Below are the code and all the weights of a small trained network. Each question names an input and a target symbol and asks about switching units off, where a switched-off unit gives its printed mean instead of its output.

import numpy as np


def w(rows, s, z=0):
    codes = np.array(rows[::2]) - 128.0
    scale = np.full(codes.shape[1], s)
    scale[-1] = z or s
    return codes * scale


def norm(h):
    return h / np.sqrt((h * h).mean(-1, keepdims=True) + 1e-5)


def f(y):
    return np.maximum(y, 0)


def softmax(a):
    e = np.exp(a - a.max(-1, keepdims=True))
    return e / e.sum(-1, keepdims=True)


def log_softmax(a):
    a = a - a.max(-1, keepdims=True)
    return a - np.log(np.exp(a).sum(-1, keepdims=True))


def net(x, mask):
    ids = ['δεζηπω'.index(c) for c in x.split()]
    T = len(ids)
    res = E[ids] + P[:T]
    q, k, v = (norm(res) @ M[0].T for M in (Q, K, V))
    z = softmax(np.where(np.tri(T) > 0, q @ k.T / 2**0.5, -1e9)) @ v
    res = res + np.where(mask[0], z, O[0][:, -1]) @ O[0][:, :-1]
    y = f(norm(res) @ A[0][:, :-1].T + A[0][:, -1])
    res = res + np.where(mask[1:13], y, B[0][:, -1]) @ B[0][:, :-1]
    return log_softmax(norm(res)[-1] @ U[:, :-1].T + U[:, -1])


Q, K, V, O, A, B = {}, {}, {}, {}, {}, {}
E = w([
[133,82,135,72,127,150,130],'δ',
[54,152,73,127,115,178,90],'ε',
[197,136,112,94,164,5,189],'ζ',
[126,202,129,104,165,157,151],'η',
[121,155,138,96,160,149,138],'π',
[102,119,140,111,205,148,123],'ω',
],0.013)
P = w([
[59,123,92,76,114,25,116],'0',
[36,103,99,89,123,67,198],'1',
[160,129,198,107,102,99,10],'2',
[77,77,82,189,84,97,250],'3',
[81,144,234,66,122,107,138],'4',
[154,127,128,159,166,219,181],'5',
[174,122,97,138,106,126,20],'6',
[158,102,23,107,183,157,164],'7',
[150,139,57,133,188,128,66],'8',
],0.011)
Q[0] = w([
[115,159,74,1,163,45,64],'head 1',
[117,93,86,170,128,97,220],'head 1',
],0.036)
K[0] = w([
[185,111,1,183,147,140,109],'head 1',
[118,137,159,180,86,71,79],'head 1',
],0.04)
V[0] = w([
[104,1,151,97,117,166,114],'head 1',
[121,104,157,198,241,69,103],'head 1',
],0.021)
O[0] = w([
[88,116,1,78,142,88,141,252],'head 1',
[194,184,177,30,110,215,110,176],'head 1',
],0.009,0.0039)
A[0] = w([
[237,147,145,101,122,4,187,43],'neuron 1',
[133,129,88,151,112,156,47,116],'neuron 2',
[109,141,83,95,118,146,103,104],'neuron 3',
[90,198,119,144,160,150,133,133],'neuron 4',
[145,124,163,189,110,112,141,53],'neuron 5',
[118,62,129,116,140,167,130,148],'neuron 6',
[14,160,101,147,34,181,68,89],'neuron 7',
[184,125,140,135,163,118,160,122],'neuron 8',
[152,115,137,143,119,143,129,108],'neuron 9',
[76,138,58,134,93,180,97,4],'neuron 10',
[128,112,108,186,121,77,145,91],'neuron 11',
[90,141,152,144,97,199,110,3],'neuron 12',
],0.024,0.0054)
B[0] = w([
[134,122,114,101,2,64,159,219],'neuron 1',
[120,108,147,110,119,120,184,182],'neuron 2',
[129,135,115,153,98,172,93,255],'neuron 3',
[123,105,103,120,110,131,164,191],'neuron 4',
[95,145,124,176,105,176,133,174],'neuron 5',
[112,121,108,123,130,125,165,195],'neuron 6',
[107,17,72,180,183,125,106,195],'neuron 7',
[132,139,152,125,98,109,93,197],'neuron 8',
[131,148,128,135,113,114,117,162],'neuron 9',
[84,80,194,119,173,86,89,225],'neuron 10',
[201,182,124,141,121,147,122,241],'neuron 11',
[106,136,126,117,191,97,111,186],'neuron 12',
],0.036,0.0081)
U = w([
[222,136,125,166,152,135,180,250],'δ',
[135,124,105,71,108,254,118,11],'ε',
[84,113,113,86,77,68,233,156],'ζ',
[114,111,62,154,168,83,67,123],'η',
[49,185,165,205,109,145,154,65],'π',
[103,160,193,43,169,107,106,207],'ω',
],0.0094,0.0019)

Each question gives the input, a string of symbols that net reads in full, and the target symbol t.
The units are the heads (2 rows each of Q, K, V and O) and the neurons (one row each of A and B). Each row of codes is followed by its name. A weight is (code - 128) times the scale printed after its matrix; where a second scale follows, it is the last column's (O, A, B and U).
mask holds one flag per unit, heads first, then neurons. A switched-off unit (its flag False) gives its mean, the last column of its rows in O or B, instead of its output. The means were averaged over made-up inputs and are rounded, as every weight is.
A unit's drop is (log p(t) with every unit on - log p(t) with that unit switched off) / (log p(t) with every unit on - log p(t) with every unit switched off).
The circuit of an input: a set's keep is (log p(t) with only the set's units on - log p(t) with every unit switched off) / (log p(t) with every unit on - log p(t) with every unit switched off). Starting from the 12 units with the biggest drops (on a tie, the unit counted first), units are removed one at a time, each time the one whose removal leaves the highest keep (on an exact tie, the one counted first), for as long as the keep stays at least 0.8.
circuit, biggest first: the units of the circuit, biggest drop first
unit that matters most: the unit with the biggest drop
top k neurons: the k neurons with the biggest drops, biggest first
drop when u is switched off: that unit's drop, to one decimal
input δ ω ε ω, target δ: top neuron -> neuron 11
input ε π ω δ ω ω, target ε: top 3 neurons -> neuron 1; neuron 3; neuron 7
input η δ ζ ω, target ω: circuit, biggest first -> head 1; neuron 12
input ζ δ ζ η, target ω: circuit, biggest first -> head 1; neuron 12
input π δ δ π η δ ε δ, target δ: top 2 neurons -> neuron 11; neuron 1
input δ δ ω δ ω, target η: circuit, biggest first -> head 1; neuron 1
input ζ δ ω δ δ ε η, target δ: top 2 neurons -> neuron 11; neuron 2
input δ η π ζ η ζ ε π δ, target ζ: drop when neuron 9 is switched off -> 0.0
input ζ η δ π ε, target η: drop when neuron 7 is switched off -> 0.5
input ω ζ η, target ω: drop when neuron 3 is switched off -> 0.1
input δ ω δ δ δ δ δ ω δ, target ε: drop when head 1 is switched off -> 0.6
input δ ε η ε δ ζ π, target ω: circuit, biggest first -> head 1; neuron 12
input ε π η, target ζ: top 2 neurons -> neuron 2; neuron 11
input η π η ε ω π η, target ζ: unit that matters most -> neuron 2
